Below is a small trained network, with its code and all its weights. Each question gives an input and a target symbol and asks what happens when units are switched off, that is, made to give their printed mean instead of their output.

import numpy as np


def w(rows, s, z=0):
    codes = np.array(rows[::2]) - 128.0
    scale = np.full(codes.shape[1], s)
    scale[-1] = z or s
    return codes * scale


def norm(h):
    return h / np.sqrt((h * h).mean(-1, keepdims=True) + 1e-5)


def f(y):
    return np.maximum(y, 0)


def softmax(a):
    e = np.exp(a - a.max(-1, keepdims=True))
    return e / e.sum(-1, keepdims=True)


def log_softmax(a):
    a = a - a.max(-1, keepdims=True)
    return a - np.log(np.exp(a).sum(-1, keepdims=True))


def net(x, mask):
    ids = ['ΓΔΛΨαζημπφ'.index(c) for c in x.split()]
    T = len(ids)
    res = E[ids] + P[:T]
    u = 0
    for l in range(2):
        q, k, v = (norm(res) @ M[l].T for M in (Q, K, V))
        z = softmax(np.where(np.tri(T) > 0, q @ k.T / 2**0.5, -1e9)) @ v
        res = res + np.where(mask[u], z, O[l][:, -1]) @ O[l][:, :-1]
        u += 1
        y = f(norm(res) @ A[l][:, :-1].T + A[l][:, -1])
        res = res + np.where(mask[u : u + 4], y, B[l][:, -1]) @ B[l][:, :-1]
        u += 4
    return log_softmax(norm(res)[-1] @ U[:, :-1].T + U[:, -1])


Q, K, V, O, A, B = {}, {}, {}, {}, {}, {}
E = w([
[145,168,84],'Γ',
[106,158,112],'Δ',
[87,151,136],'Λ',
[95,142,124],'Ψ',
[91,138,132],'α',
[98,135,125],'ζ',
[255,123,63],'η',
[153,94,120],'μ',
[139,95,62],'π',
[159,172,168],'φ',
],0.031)
P = w([
[169,176,168],'0',
[129,190,115],'1',
[218,34,240],'2',
[105,188,114],'3',
[181,74,233],'4',
[63,176,137],'5',
[173,75,227],'6',
[75,170,145],'7',
[142,77,253],'8',
[40,181,168],'9',
[138,73,250],'10',
[37,168,165],'11',
[139,88,240],'12',
],0.0048)
Q[0] = w([
[202,50,255],'L0H0',
[97,178,106],'L0H0',
],0.0073)
K[0] = w([
[254,201,98],'L0H0',
[229,124,109],'L0H0',
],0.0084)
V[0] = w([
[42,132,89],'L0H0',
[53,3,26],'L0H0',
],0.0054)
O[0] = w([
[43,90,221,173],'L0H0',
[109,10,119,2],'L0H0',
],0.012,0.0028)
A[0] = w([
[100,195,111,56],'L0N0',
[211,18,147,109],'L0N1',
[203,170,148,12],'L0N2',
[159,253,59,6],'L0N3',
],0.0049,0.0013)
B[0] = w([
[91,254,211,229],'L0N0',
[243,248,117,178],'L0N1',
[126,144,252,187],'L0N2',
[209,51,81,253],'L0N3',
],0.0059,0.0025)
Q[1] = w([
[94,238,151],'L1H0',
[159,252,51],'L1H0',
],0.0039)
K[1] = w([
[216,111,255],'L1H0',
[114,89,189],'L1H0',
],0.0092)
V[1] = w([
[77,168,49],'L1H0',
[205,111,253],'L1H0',
],0.0074)
O[1] = w([
[108,119,18,167],'L1H0',
[197,98,255,249],'L1H0',
],0.009,0.0016)
A[1] = w([
[195,99,53,82],'L1N0',
[35,231,209,252],'L1N1',
[226,140,148,138],'L1N2',
[254,134,151,80],'L1N3',
],0.0049,0.0034)
B[1] = w([
[84,11,197,140],'L1N0',
[154,65,104,255],'L1N1',
[59,60,211,159],'L1N2',
[1,101,128,155],'L1N3',
],0.0093,0.0087)
U = w([
[168,188,65,81],'Γ',
[111,216,87,198],'Δ',
[74,186,157,18],'Λ',
[94,122,124,23],'Ψ',
[87,107,147,2],'α',
[93,75,138,10],'ζ',
[201,108,113,232],'η',
[183,5,198,37],'μ',
[139,48,64,158],'π',
[205,148,194,254],'φ',
],0.013,0.0056)

Each question gives the input, a string of symbols that net reads in full, and the target symbol t.
The units are the heads (2 rows each of Q, K, V and O) and the neurons (one row each of A and B). Each row of codes is followed by its name. A weight is (code - 128) times the scale printed after its matrix; where a second scale follows, it is the last column's (O, A, B and U).
mask holds one flag per unit, layer by layer, with each layer's heads first. A switched-off unit (its flag False) gives its mean, the last column of its rows in O or B, instead of its output. The means were averaged over made-up inputs and are rounded, as every weight is.
A unit's drop is (log p(t) with every unit on - log p(t) with that unit switched off) / (log p(t) with every unit on - log p(t) with every unit switched off).
The circuit of an input: a set's keep is (log p(t) with only the set's units on - log p(t) with every unit switched off) / (log p(t) with every unit on - log p(t) with every unit switched off). Starting from all 10 units, units are removed one at a time, each time the one whose removal leaves the highest keep (on an exact tie, the one counted first), for as long as the keep stays at least 0.8.
circuit, biggest first: the units of the circuit, biggest drop first
top k neurons: the k neurons with the biggest drops, biggest first
top k neurons in layer l: the k neurons of layer l with the biggest drops, biggest first
drop of u: that unit's drop, to one decimal
input Λ μ Γ, target μ: circuit, biggest first : L0N3, L1N2, L1N3, L1N0
input η Λ ζ ζ μ Γ Δ, target μ: top 2 neurons : L1N1, L1N3
input μ φ μ, target φ: top 2 neurons in layer 0 : L0N1, L0N2
input φ Λ Ψ, target φ: circuit, biggest first : L0H0, L1N3
input φ η φ Γ Λ, target φ: circuit, biggest first : L1H0, L0H0, L1N3
input φ η μ Δ Δ η Δ μ Γ, target μ: top 3 neurons in layer 1 : L1N0, L1N2, L1N3
input π π Γ, target π: circuit, biggest first : L0H0
input Δ μ Δ μ Λ, target μ: top 2 neurons : L1N1, L1N3
input α Λ φ Δ Ψ μ Δ, target μ: top 4 neurons : L1N1, L0N1, L1N3, L0N2
input η Ψ Ψ η φ φ Δ Λ Δ μ φ φ μ, target φ: top 2 neurons : L1N1, L0N1
input η μ φ Δ η Δ Γ, target φ: top 2 neurons : L1N1, L0N2
input π π η η Δ Δ μ π π μ, target π: top 2 neurons in layer 0 : L0N2, L0N0
input Δ Δ Δ, target Δ: top 2 neurons in layer 0 : L0N2, L0N0
input Δ Δ Δ Δ Δ, target Δ: circuit, biggest first : L1H0
input Δ φ Δ Λ Ψ η φ η Δ, target φ: top 3 neurons : L1N3, L1N1, L1N2
input ζ φ π Δ φ φ α, target φ: top 2 neurons : L1N3, L1N2
input Λ μ Λ, target μ: top 2 neurons in layer 1 : L1N1, L1N3
input μ Λ π φ π Δ Δ π Δ, target π: drop of L0H0 : 1.3
input Δ π ζ, target π: drop of L1H0 : 0.6
input η π ζ, target π: drop of L0H0 : 0.7
input μ η Δ π Δ, target π: drop of L1N1 : 0.2
input Δ Δ φ φ φ η Ψ, target φ: top neuron in layer 0 : L0N0
